Below is a small trained network, with its code and all its weights. Each question gives an input and a target symbol and asks what happens when units are switched off, that is, made to give their printed mean instead of their output.

import numpy as np


def w(rows, s, z=0):
    codes = np.array(rows[::2]) - 128.0
    scale = np.full(codes.shape[1], s)
    scale[-1] = z or s
    return codes * scale


def norm(h):
    return h / np.sqrt((h * h).mean(-1, keepdims=True) + 1e-5)


def f(y):
    return y / 2 * (1 + np.tanh(0.7978845608 * (y + 0.044715 * y**3)))


def softmax(a):
    e = np.exp(a - a.max(-1, keepdims=True))
    return e / e.sum(-1, keepdims=True)


def log_softmax(a):
    a = a - a.max(-1, keepdims=True)
    return a - np.log(np.exp(a).sum(-1, keepdims=True))


def net(x, mask):
    ids = ['αβδεζηθλσ'.index(c) for c in x.split()]
    T = len(ids)
    res = E[ids] + P[:T]
    q, k, v = (norm(res) @ M[0].T for M in (Q, K, V))
    z = softmax(np.where(np.tri(T) > 0, q @ k.T / 4**0.5, -1e9)) @ v
    res = res + np.where(mask[0], z, O[0][:, -1]) @ O[0][:, :-1]
    y = f(norm(res) @ A[0][:, :-1].T + A[0][:, -1])
    res = res + np.where(mask[1:17], y, B[0][:, -1]) @ B[0][:, :-1]
    return log_softmax(norm(res)[-1] @ U[:, :-1].T + U[:, -1])


Q, K, V, O, A, B = {}, {}, {}, {}, {}, {}
E = w([
[157,91,147,254],'α',
[108,157,123,194],'β',
[174,211,156,209],'δ',
[218,166,155,203],'ε',
[83,38,150,231],'ζ',
[56,30,75,177],'η',
[235,55,185,165],'θ',
[34,229,75,105],'λ',
[179,45,63,83],'σ',
],0.0047)
P = w([
[219,144,29,252],'0',
[177,123,77,231],'1',
[167,113,84,205],'2',
[150,115,131,195],'3',
[144,119,153,174],'4',
[125,113,163,149],'5',
[118,123,183,119],'6',
[109,108,206,111],'7',
[97,113,230,105],'8',
],0.0041)
Q[0] = w([
[126,67,215,212],'H0',
[50,213,84,36],'H0',
[133,250,95,56],'H0',
[89,141,64,129],'H0',
],0.011)
K[0] = w([
[109,104,216,53],'H0',
[183,171,80,230],'H0',
[132,98,82,253],'H0',
[180,150,93,126],'H0',
],0.011)
V[0] = w([
[216,89,183,98],'H0',
[216,109,82,74],'H0',
[110,143,54,122],'H0',
[70,2,91,87],'H0',
],0.0076)
O[0] = w([
[174,76,137,63,212],'H0',
[142,105,121,4,21],'H0',
[99,165,112,113,25],'H0',
[171,150,2,188,6],'H0',
],0.0076,0.0012)
A[0] = w([
[25,220,117,113,137],'N0',
[132,159,103,115,195],'N1',
[166,149,84,117,114],'N2',
[74,33,58,103,98],'N3',
[141,31,215,108,69],'N4',
[87,137,68,14,253],'N5',
[93,143,171,143,125],'N6',
[189,226,146,96,131],'N7',
[218,31,136,173,72],'N8',
[159,141,70,133,113],'N9',
[143,120,99,128,115],'N10',
[223,66,80,91,147],'N11',
[119,158,120,108,83],'N12',
[164,154,68,113,167],'N13',
[44,2,76,121,82],'N14',
[222,251,147,86,111],'N15',
],0.0087,0.0027)
B[0] = w([
[32,126,187,99,136],'N0',
[110,97,150,138,128],'N1',
[133,82,129,145,125],'N2',
[173,60,140,192,135],'N3',
[174,137,217,195,240],'N4',
[1,113,126,76,133],'N5',
[81,89,160,139,164],'N6',
[170,67,154,144,138],'N7',
[139,228,66,71,254],'N8',
[131,82,127,167,138],'N9',
[141,108,116,135,126],'N10',
[147,100,90,13,188],'N11',
[138,137,147,100,103],'N12',
[118,71,145,159,138],'N13',
[180,84,102,202,139],'N14',
[205,63,154,158,146],'N15',
],0.018,0.0047)
U = w([
[126,50,93,196,73],'α',
[183,127,255,174,20],'β',
[228,127,174,95,248],'δ',
[120,123,19,219,126],'ε',
[31,126,153,76,81],'ζ',
[14,121,178,119,214],'η',
[93,2,67,23,209],'θ',
[134,185,104,26,2],'λ',
[109,249,70,124,127],'σ',
],0.0057,0.0021)

Each question gives the input, a string of symbols that net reads in full, and the target symbol t.
The units are the heads (4 rows each of Q, K, V and O) and the neurons (one row each of A and B). Each row of codes is followed by its name. A weight is (code - 128) times the scale printed after its matrix; where a second scale follows, it is the last column's (O, A, B and U).
mask holds one flag per unit, heads first, then neurons. A switched-off unit (its flag False) gives its mean, the last column of its rows in O or B, instead of its output. The means were averaged over made-up inputs and are rounded, as every weight is.
A unit's drop is (log p(t) with every unit on - log p(t) with that unit switched off) / (log p(t) with every unit on - log p(t) with every unit switched off).
The circuit of an input: a set's keep is (log p(t) with only the set's units on - log p(t) with every unit switched off) / (log p(t) with every unit on - log p(t) with every unit switched off). Starting from the 12 units with the biggest drops (on a tie, the unit counted first), units are removed one at a time, each time the one whose removal leaves the highest keep (on an exact tie, the one counted first), for as long as the keep stays at least 0.8.
circuit, biggest first: the units of the circuit, biggest drop first
most important unit: the unit with the biggest drop
top k neurons: the k neurons with the biggest drops, biggest first
drop when u is switched off: that unit's drop, to one decimal
input η ε β ζ β ε, target σ: circuit, biggest first : [H0, N4, N3]
input β ε α ε ζ θ α ε ζ, target σ: circuit, biggest first : [H0, N8]
input θ ε α ζ η η σ θ, target θ: circuit, biggest first : [H0, N5]
input ε ε α ζ α λ α, target η: circuit, biggest first : [H0, N0]
input η ε σ ε β, target θ: circuit, biggest first : [H0, N11]
input ε α σ θ ε σ ε, target θ: circuit, biggest first : [H0, N5]
input δ ε λ δ, target η: top 2 neurons : [N0, N4]
input η σ θ η η θ η β, target σ: circuit, biggest first : [H0, N4]
input η σ β, target θ: circuit, biggest first : [H0, N11, N5]
input ε θ η ε α, target σ: most important unit : N8
input ε σ η, target θ: top 2 neurons : [N11, N5]
input σ ζ σ α α λ η, target η: top 2 neurons : [N0, N8]
input ζ η ζ ε, target ε: drop when N4 is switched off : 0.4
input ζ λ λ ε λ δ, target η: drop when N5 is switched off : 0.0
input η ζ β ε θ η λ β ζ, target η: drop when H0 is switched off : 1.3
input ζ ε δ η ε β, target η: top neuron : [N8]
